Below are the code and all the weights of a small trained network. Each question names an input and a class and asks about switching units off, where a switched-off unit gives its printed mean instead of its output.

import numpy as np


def w(rows, s, z=0):
    codes = np.array(rows[::2]) - 128.0
    scale = np.full(codes.shape[1], s)
    scale[-1] = z or s
    return codes * scale


def f(y):
    return np.maximum(y, 0)


def log_softmax(a):
    a = a - a.max(-1, keepdims=True)
    return a - np.log(np.exp(a).sum(-1, keepdims=True))


def net(x, mask):
    res = np.array(x, float).reshape(1, 5) / 4 @ E
    y = f(res @ A[0][:, :-1].T + A[0][:, -1])
    res = res + np.where(mask, y, B[0][:, -1]) @ B[0][:, :-1]
    return log_softmax(res[-1] @ U[:, :-1].T + U[:, -1])


A, B = {}, {}
E = w([
[85,26,229],'x0',
[129,127,130],'x1',
[126,128,126],'x2',
[205,2,44],'x3',
[129,131,127],'x4',
],0.0071)
A[0] = w([
[96,179,135,67],'N1',
[41,195,176,26],'N2',
[70,67,175,36],'N3',
[167,98,106,10],'N4',
[154,192,204,36],'N5',
[86,81,159,57],'N6',
[82,53,195,41],'N7',
[139,98,184,65],'N8',
[102,183,186,53],'N9',
[154,131,128,249],'N10',
[148,100,187,77],'N11',
[190,27,81,26],'N12',
[181,57,123,65],'N13',
[124,70,196,106],'N14',
[153,176,46,18],'N15',
[88,245,66,139],'N16',
[171,222,118,98],'N17',
[55,108,216,115],'N18',
[144,179,203,63],'N19',
[178,41,54,1],'N20',
],0.011,0.0077)
B[0] = w([
[97,122,67,156],'N1',
[45,144,49,194],'N2',
[167,98,16,164],'N3',
[106,186,100,135],'N4',
[41,234,84,160],'N5',
[156,111,47,152],'N6',
[185,129,26,180],'N7',
[162,107,51,148],'N8',
[43,127,48,175],'N9',
[90,90,253,254],'N10',
[165,119,25,150],'N11',
[8,161,73,205],'N12',
[59,223,92,178],'N13',
[192,151,85,190],'N14',
[174,47,23,158],'N15',
[179,1,76,234],'N16',
[150,44,67,185],'N17',
[195,15,73,223],'N18',
[67,153,52,167],'N19',
[50,153,49,192],'N20',
],0.0062,0.0073)
U = w([
[38,165,83,54],'0',
[116,99,129,213],'1',
[114,98,130,202],'2',
[170,77,76,4],'3',
[126,123,132,218],'4',
[163,172,212,128],'5',
[138,254,185,25],'6',
],0.017,0.016)

Each question gives the input, the list of numbers given to net, and the class t.
The units are the neurons (one row each of A and B). Each row of codes is followed by its name. A weight is (code - 128) times the scale printed after its matrix; where a second scale follows, it is the last column's (A, B and U).
mask holds one flag per neuron, in row order. A switched-off neuron (its flag False) gives its mean, the last column of its row in B, instead of its output. The means were averaged over made-up inputs and are rounded, as every weight is.
A unit's drop is (log p(t) with every unit on - log p(t) with that unit switched off) / (log p(t) with every unit on - log p(t) with every unit switched off).
The circuit of an input: a set's keep is (log p(t) with only the set's units on - log p(t) with every unit switched off) / (log p(t) with every unit on - log p(t) with every unit switched off). Starting from the 12 units with the biggest drops (on a tie, the unit counted first), units are removed one at a time, each time the one whose removal leaves the highest keep (on an exact tie, the one counted first), for as long as the keep stays at least 0.8.
units of the circuit, in order: the units of the circuit, biggest drop first
top k neurons: the k neurons with the biggest drops, biggest first
drop of u: that unit's drop, to one decimal
input [4,-2,1,-8,-5], class 0: top 4 neurons => [N2; N5; N9; N19]
input [5,4,3,-8,4], class 0: units of the circuit, in order => [N2]
input [-3,-1,-6,6,3], class 0: top 2 neurons => [N12; N20]
input [0,-3,3,8,0], class 0: units of the circuit, in order => [N12; N20]
input [-8,-5,-7,-7,-4], class 3: top 4 neurons => [N16; N17; N15; N12]
input [-8,-3,-4,1,-4], class 3: top 3 neurons => [N16; N15; N17]
input [7,5,-4,-4,0], class 3: units of the circuit, in order => [N18; N7; N3]
input [4,3,-2,5,-2], class 0: top 2 neurons => [N12; N13]
input [4,2,7,-8,3], class 0: top 3 neurons => [N2; N5; N9]
input [-2,0,6,6,6], class 0: top 2 neurons => [N12; N20]
input [6,-3,3,-8,-5], class 0: top 4 neurons => [N2; N5; N9; N19]
input [-8,1,4,-4,7], class 3: top 3 neurons => [N16; N17; N15]
input [0,3,0,5,3], class 0: drop of N13 => 0.2
input [-8,6,0,-2,2], class 3: units of the circuit, in order => [N16]
input [-7,-3,5,7,-7], class 0: drop of N18 => 0.2
input [8,7,-3,-1,-7], class 3: drop of N7 => 0.1
